Below is a small trained network, with its code and all its weights. Each question gives an input and a target symbol and asks what happens when units are switched off, that is, made to give their printed mean instead of their output.

import numpy as np


def w(rows, s, z=0):
    codes = np.array(rows[::2]) - 128.0
    scale = np.full(codes.shape[1], s)
    scale[-1] = z or s
    return codes * scale


def norm(h):
    return h / np.sqrt((h * h).mean(-1, keepdims=True) + 1e-5)


def f(y):
    return y / 2 * (1 + np.tanh(0.7978845608 * (y + 0.044715 * y**3)))


def softmax(a):
    e = np.exp(a - a.max(-1, keepdims=True))
    return e / e.sum(-1, keepdims=True)


def log_softmax(a):
    a = a - a.max(-1, keepdims=True)
    return a - np.log(np.exp(a).sum(-1, keepdims=True))


def net(x, mask):
    ids = ['βδεζηλξπστφψω'.index(c) for c in x.split()]
    T = len(ids)
    res = E[ids] + P[:T]
    u = 0
    for l in range(2):
        r = norm(res)
        for j in range(3):
            rows = slice(3 * j, 3 * j + 3)
            q, k, v = (r @ M[l][rows].T for M in (Q, K, V))
            z = softmax(np.where(np.tri(T) > 0, q @ k.T / 3**0.5, -1e9)) @ v
            o = O[l][rows]
            res = res + np.where(mask[u + j], z, o[:, -1]) @ o[:, :-1]
        u += 3
        y = f(norm(res) @ A[l][:, :-1].T + A[l][:, -1])
        res = res + np.where(mask[u : u + 8], y, B[l][:, -1]) @ B[l][:, :-1]
        u += 8
    return log_softmax(norm(res)[-1] @ U[:, :-1].T + U[:, -1])


Q, K, V, O, A, B = {}, {}, {}, {}, {}, {}
E = w([
[159,156,150,120],'β',
[135,86,139,97],'δ',
[189,165,74,176],'ε',
[149,118,186,165],'ζ',
[6,114,145,125],'η',
[107,109,110,151],'λ',
[110,105,108,146],'ξ',
[112,114,110,139],'π',
[111,171,56,133],'σ',
[107,104,112,162],'τ',
[105,120,122,151],'φ',
[126,148,132,43],'ψ',
[137,133,123,103],'ω',
],0.024)
P = w([
[253,154,61,115],'0',
[206,85,83,135],'1',
[70,158,104,132],'2',
[77,158,121,119],'3',
[79,142,143,106],'4',
[98,128,168,95],'5',
[88,142,185,98],'6',
[88,133,202,91],'7',
[80,148,220,94],'8',
[108,134,194,97],'9',
],0.0057)
Q[0] = w([
[175,165,151,220],'L0H1',
[140,113,147,36],'L0H1',
[134,185,103,113],'L0H1',
[13,20,165,113],'L0H2',
[171,103,78,105],'L0H2',
[115,69,82,133],'L0H2',
[98,136,8,253],'L0H3',
[166,161,144,58],'L0H3',
[205,176,79,147],'L0H3',
],0.016)
K[0] = w([
[112,138,86,131],'L0H1',
[187,87,65,194],'L0H1',
[167,156,104,127],'L0H1',
[125,115,223,71],'L0H2',
[120,109,90,117],'L0H2',
[151,89,142,80],'L0H2',
[115,143,2,168],'L0H3',
[156,149,174,80],'L0H3',
[199,175,78,127],'L0H3',
],0.019)
V[0] = w([
[106,143,120,104],'L0H1',
[35,159,141,93],'L0H1',
[82,125,134,113],'L0H1',
[58,160,65,139],'L0H2',
[91,167,83,66],'L0H2',
[112,208,178,197],'L0H2',
[64,86,80,254],'L0H3',
[18,43,27,199],'L0H3',
[174,247,116,214],'L0H3',
],0.0079)
O[0] = w([
[169,117,112,117,111],'L0H1',
[255,86,87,153,70],'L0H1',
[181,120,121,148,114],'L0H1',
[126,197,181,48,49],'L0H2',
[114,134,101,74,108],'L0H2',
[212,81,233,26,1],'L0H2',
[244,40,130,99,159],'L0H3',
[236,28,84,180,197],'L0H3',
[205,169,225,31,27],'L0H3',
],0.007,0.0046)
A[0] = w([
[170,109,235,170,188],'L0N1',
[118,84,100,148,75],'L0N2',
[92,31,83,66,65],'L0N3',
[150,128,118,76,149],'L0N4',
[110,147,78,71,249],'L0N5',
[192,241,233,248,98],'L0N6',
[175,213,47,131,115],'L0N7',
[104,90,226,167,159],'L0N8',
],0.015,0.002)
B[0] = w([
[88,157,7,204,221],'L0N1',
[172,95,153,169,247],'L0N2',
[139,151,200,182,252],'L0N3',
[160,83,91,121,128],'L0N4',
[141,37,114,84,200],'L0N5',
[162,242,200,217,242],'L0N6',
[201,36,144,111,166],'L0N7',
[146,170,188,225,201],'L0N8',
],0.017,0.0044)
Q[1] = w([
[233,164,152,81],'L1H1',
[93,163,185,169],'L1H1',
[119,28,159,63],'L1H1',
[47,89,122,156],'L1H2',
[130,108,5,145],'L1H2',
[209,173,104,124],'L1H2',
[71,107,233,139],'L1H3',
[125,144,125,166],'L1H3',
[181,207,87,156],'L1H3',
],0.017)
K[1] = w([
[253,124,126,118],'L1H1',
[126,183,209,154],'L1H1',
[128,69,180,55],'L1H1',
[81,121,111,156],'L1H2',
[124,32,41,115],'L1H2',
[177,137,109,80],'L1H2',
[173,162,62,191],'L1H3',
[142,112,166,148],'L1H3',
[136,60,153,118],'L1H3',
],0.016)
V[1] = w([
[70,213,129,117],'L1H1',
[163,202,23,90],'L1H1',
[136,148,80,117],'L1H1',
[246,142,66,98],'L1H2',
[142,186,58,165],'L1H2',
[173,67,195,151],'L1H2',
[169,198,90,153],'L1H3',
[147,114,155,86],'L1H3',
[158,114,82,185],'L1H3',
],0.014)
O[1] = w([
[128,38,205,98,135],'L1H1',
[125,190,224,91,27],'L1H1',
[102,146,148,102,103],'L1H1',
[251,175,132,166,22],'L1H2',
[192,172,52,83,156],'L1H2',
[129,116,117,214,169],'L1H2',
[131,199,64,129,140],'L1H3',
[134,137,174,154,62],'L1H3',
[79,152,97,44,255],'L1H3',
],0.011,0.0066)
A[1] = w([
[84,206,214,93,124],'L1N1',
[125,127,164,203,125],'L1N2',
[45,123,70,105,2],'L1N3',
[252,154,157,78,204],'L1N4',
[127,151,91,155,45],'L1N5',
[132,85,156,39,143],'L1N6',
[125,110,154,73,106],'L1N7',
[147,169,83,21,173],'L1N8',
],0.018,0.0026)
B[1] = w([
[165,18,203,128,203],'L1N1',
[119,161,187,129,202],'L1N2',
[42,180,163,133,254],'L1N3',
[40,145,124,5,171],'L1N4',
[182,130,128,156,153],'L1N5',
[172,134,59,212,164],'L1N6',
[174,128,92,158,144],'L1N7',
[153,133,225,187,157],'L1N8',
],0.024,0.008)
U = w([
[160,61,245,96,149],'β',
[151,89,132,157,83],'δ',
[167,177,158,80,255],'ε',
[145,123,131,151,82],'ζ',
[161,77,114,53,235],'η',
[134,5,92,159,35],'λ',
[37,120,87,145,209],'ξ',
[167,141,71,145,132],'π',
[152,112,138,159,69],'σ',
[141,229,202,216,12],'τ',
[154,138,107,144,98],'φ',
[119,93,182,164,22],'ψ',
[147,122,139,149,37],'ω',
],0.012,0.0038)

Each question gives the input, a string of symbols that net reads in full, and the target symbol t.
The units are the heads (3 rows each of Q, K, V and O) and the neurons (one row each of A and B). Each row of codes is followed by its name. A weight is (code - 128) times the scale printed after its matrix; where a second scale follows, it is the last column's (O, A, B and U).
mask holds one flag per unit, layer by layer, with each layer's heads first. A switched-off unit (its flag False) gives its mean, the last column of its rows in O or B, instead of its output. The means were averaged over made-up inputs and are rounded, as every weight is.
A unit's drop is (log p(t) with every unit on - log p(t) with that unit switched off) / (log p(t) with every unit on - log p(t) with every unit switched off).
The circuit of an input: a set's keep is (log p(t) with only the set's units on - log p(t) with every unit switched off) / (log p(t) with every unit on - log p(t) with every unit switched off). Starting from the 12 units with the biggest drops (on a tie, the unit counted first), units are removed one at a time, each time the one whose removal leaves the highest keep (on an exact tie, the one counted first), for as long as the keep stays at least 0.8.
circuit, biggest first: the units of the circuit, biggest drop first
unit that matters most: the unit with the biggest drop
top k neurons: the k neurons with the biggest drops, biggest first
top k neurons in layer l: the k neurons of layer l with the biggest drops, biggest first
heads that matter: for each layer, one digit per head in row order, 1 if its drop is at least 0.15 and else 0, layers parted by /
drop of u: that unit's drop, to one decimal
input δ ζ π δ δ τ β ξ, target λ: circuit, biggest first -> (L0H3)
input φ τ λ, target ε: heads that matter -> 011 / 110
input τ δ δ ω δ δ β δ ξ, target λ: circuit, biggest first -> (L0H3; L0N6)
input δ σ δ ξ φ δ ψ ζ ψ, target τ: top 4 neurons in layer 1 -> (L1N8; L1N6; L1N3; L1N7)
input δ λ π η δ τ δ δ β, target β: circuit, biggest first -> (L1N1; L0H3)
input δ τ δ τ, target λ: top 2 neurons -> (L0N6; L0N8)
input τ λ β ψ, target β: heads that matter -> 001 / 100
input ω δ δ ζ π ζ ψ, target τ: top 4 neurons -> (L1N8; L1N6; L0N5; L0N1)
input δ λ δ δ τ δ τ ζ ζ η, target τ: circuit, biggest first -> (L0N3; L1N1; L1N2; L0H3)
input δ τ β ψ, target β: top 3 neurons -> (L1N1; L1N8; L0N2)
input ψ σ ψ ξ, target β: top 3 neurons -> (L0N6; L1N4; L0N5)
input β τ δ ε, target ε: top 2 neurons -> (L1N4; L0N7)
input δ ζ β ω, target β: top 4 neurons -> (L1N1; L1N8; L0N2; L0N7)
input δ ε δ λ, target λ: unit that matters most -> L0N6
input τ δ τ ζ η, target τ: heads that matter -> 011 / 000
input π λ β β δ β δ, target ξ: circuit, biggest first -> (L0H3; L1H2)
input τ δ ζ β η, target β: top 2 neurons in layer 1 -> (L1N3; L1N6)
input δ λ ζ λ τ δ δ ζ π, target λ: top 2 neurons -> (L0N6; L1N3)
input σ ζ ω, target τ: top 3 neurons -> (L1N8; L0N1; L0N5)
input σ β ψ τ τ δ τ β, target β: unit that matters most -> L0H3
input δ ζ δ β τ τ, target λ: drop of L0H3 -> 0.8
input δ τ δ δ β δ φ, target λ: drop of L0H3 -> 0.7
input ζ σ δ ψ λ σ, target η: drop of L1N4 -> 0.2
input ψ λ ζ ε ζ δ, target ξ: drop of L0N6 -> 0.1
